Here is a tiny trained network, its code and every weight. The questions are about switching its units off for an input and a class, where a switched-off unit gives its printed mean instead of its output.

import numpy as np


def w(rows, s, z=0):
    codes = np.array(rows[::2]) - 128.0
    scale = np.full(codes.shape[1], s)
    scale[-1] = z or s
    return codes * scale


def f(y):
    return y / 2 * (1 + np.tanh(0.7978845608 * (y + 0.044715 * y**3)))


def log_softmax(a):
    a = a - a.max(-1, keepdims=True)
    return a - np.log(np.exp(a).sum(-1, keepdims=True))


def net(x, mask):
    res = np.array(x, float).reshape(1, 4) / 4 @ E
    y = f(res @ A[0][:, :-1].T + A[0][:, -1])
    res = res + np.where(mask, y, B[0][:, -1]) @ B[0][:, :-1]
    return log_softmax(res[-1] @ U[:, :-1].T + U[:, -1])


A, B = {}, {}
E = w([
[128,128,128,128,128,127,128,128,128,128,127,128],'x0',
[128,127,122,210,142,125,123,210,91,142,129,130],'x1',
[129,129,180,130,132,126,224,133,116,106,121,131],'x2',
[3,127,128,129,134,128,133,132,134,129,130,136],'x3',
],0.015)
A[0] = w([
[77,121,112,128,136,126,86,122,146,150,139,125,129],'n1',
[5,124,116,194,151,125,122,224,68,146,134,142,11],'n2',
[138,122,103,49,127,118,40,33,208,130,125,136,255],'n3',
[249,143,161,131,129,118,243,115,102,99,136,128,147],'n4',
[142,117,162,199,145,120,238,220,61,126,134,131,35],'n5',
[14,120,142,85,132,148,132,72,175,137,133,130,126],'n6',
[246,123,99,112,134,132,26,115,126,145,128,134,248],'n7',
[135,131,95,198,125,132,7,221,98,161,137,129,133],'n8',
[125,129,131,123,122,134,139,124,132,124,134,123,124],'n9',
[1,127,153,121,138,129,248,126,109,111,109,140,26],'n10',
[150,120,157,62,132,132,250,56,182,93,128,134,138],'n11',
[87,127,147,124,133,130,167,129,127,108,129,137,116],'n12',
[194,117,137,183,142,144,107,198,70,145,114,131,138],'n13',
[146,122,115,145,136,129,105,148,122,145,123,130,130],'n14',
[4,131,114,132,133,130,31,121,146,137,142,120,129],'n15',
],0.0097,0.0033)
B[0] = w([
[109,128,94,102,142,132,127,155,154,145,103,140,171],'n1',
[112,111,219,169,122,206,129,103,190,249,84,103,249],'n2',
[192,128,120,119,99,207,96,187,194,152,190,113,252],'n3',
[140,105,144,52,129,183,129,138,76,104,27,148,241],'n4',
[218,146,74,171,112,186,81,199,122,55,119,120,237],'n5',
[115,139,51,88,132,71,118,145,152,54,168,154,223],'n6',
[163,145,176,195,114,117,142,87,114,171,223,81,237],'n7',
[74,124,120,170,170,50,158,84,77,196,112,147,236],'n8',
[125,126,134,125,126,125,130,126,130,117,129,128,130],'n9',
[125,150,161,195,109,80,132,102,178,64,228,100,242],'n10',
[72,114,214,83,129,103,174,57,104,116,97,124,236],'n11',
[128,130,140,144,120,113,128,121,140,100,155,120,165],'n12',
[150,139,64,165,149,80,121,138,50,94,135,143,207],'n13',
[118,128,120,153,138,110,130,130,107,131,127,125,147],'n14',
[97,115,68,60,144,145,115,171,183,175,69,171,235],'n15',
],0.018,0.013)
U = w([
[182,155,173,183,79,189,94,141,168,144,197,58,210],'0',
[120,155,100,170,161,1,146,84,72,140,163,125,144],'1',
[109,67,180,37,125,148,171,79,99,135,61,139,202],'2',
[179,128,61,114,134,163,92,205,88,75,75,160,39],'3',
[129,124,20,53,124,146,74,200,153,116,128,177,181],'4',
[57,83,140,118,162,134,136,116,136,186,41,160,7],'5',
[75,157,139,125,116,17,165,79,136,73,178,125,60],'6',
],0.0069,0.0015)

Each question gives the input, the list of numbers given to net, and the class t.
The units are the neurons (one row each of A and B). Each row of codes is followed by its name. A weight is (code - 128) times the scale printed after its matrix; where a second scale follows, it is the last column's (A, B and U).
mask holds one flag per neuron, in row order. A switched-off neuron (its flag False) gives its mean, the last column of its row in B, instead of its output. The means were averaged over made-up inputs and are rounded, as every weight is.
A unit's drop is (log p(t) with every unit on - log p(t) with that unit switched off) / (log p(t) with every unit on - log p(t) with every unit switched off).
The circuit of an input: a set's keep is (log p(t) with only the set's units on - log p(t) with every unit switched off) / (log p(t) with every unit on - log p(t) with every unit switched off). Starting from the 12 units with the biggest drops (on a tie, the unit counted first), units are removed one at a time, each time the one whose removal leaves the highest keep (on an exact tie, the one counted first), for as long as the keep stays at least 0.8.
units of the circuit, in order: the units of the circuit, biggest drop first
top k neurons: the k neurons with the biggest drops, biggest first
drop of u: that unit's drop, to one decimal
input [-7,-7,-3,1], class 4: units of the circuit, in order	n6
input [3,3,-6,1], class 5: top 2 neurons	n10; n15
input [3,-3,1,-5], class 2: top 3 neurons	n4; n10; n5
input [5,2,-7,0], class 1: top 3 neurons	n8; n7; n4
input [8,8,8,0], class 3: top 4 neurons	n5; n4; n7; n13
input [8,0,2,2], class 6: top 3 neurons	n3; n2; n5
input [5,0,-5,5], class 4: top 3 neurons	n11; n6; n15
input [1,-8,5,0], class 2: top 2 neurons	n11; n4
input [4,-6,1,-5], class 2: top 3 neurons	n11; n4; n10
input [-5,1,-1,-5], class 1: top 2 neurons	n3; n2
input [0,1,-6,-2], class 1: top 2 neurons	n8; n2
input [2,2,4,0], class 3: top 3 neurons	n7; n2; n3
input [4,7,-1,5], class 5: top 2 neurons	n2; n8
input [-3,8,2,-4], class 3: units of the circuit, in order	n5
input [4,7,5,-1], class 3: drop of n5	0.1
input [-1,8,3,-5], class 3: drop of n5	0.3
input [-3,-5,-1,7], class 4: drop of n15	0.2
input [-5,-6,4,0], class 2: drop of n4	0.2
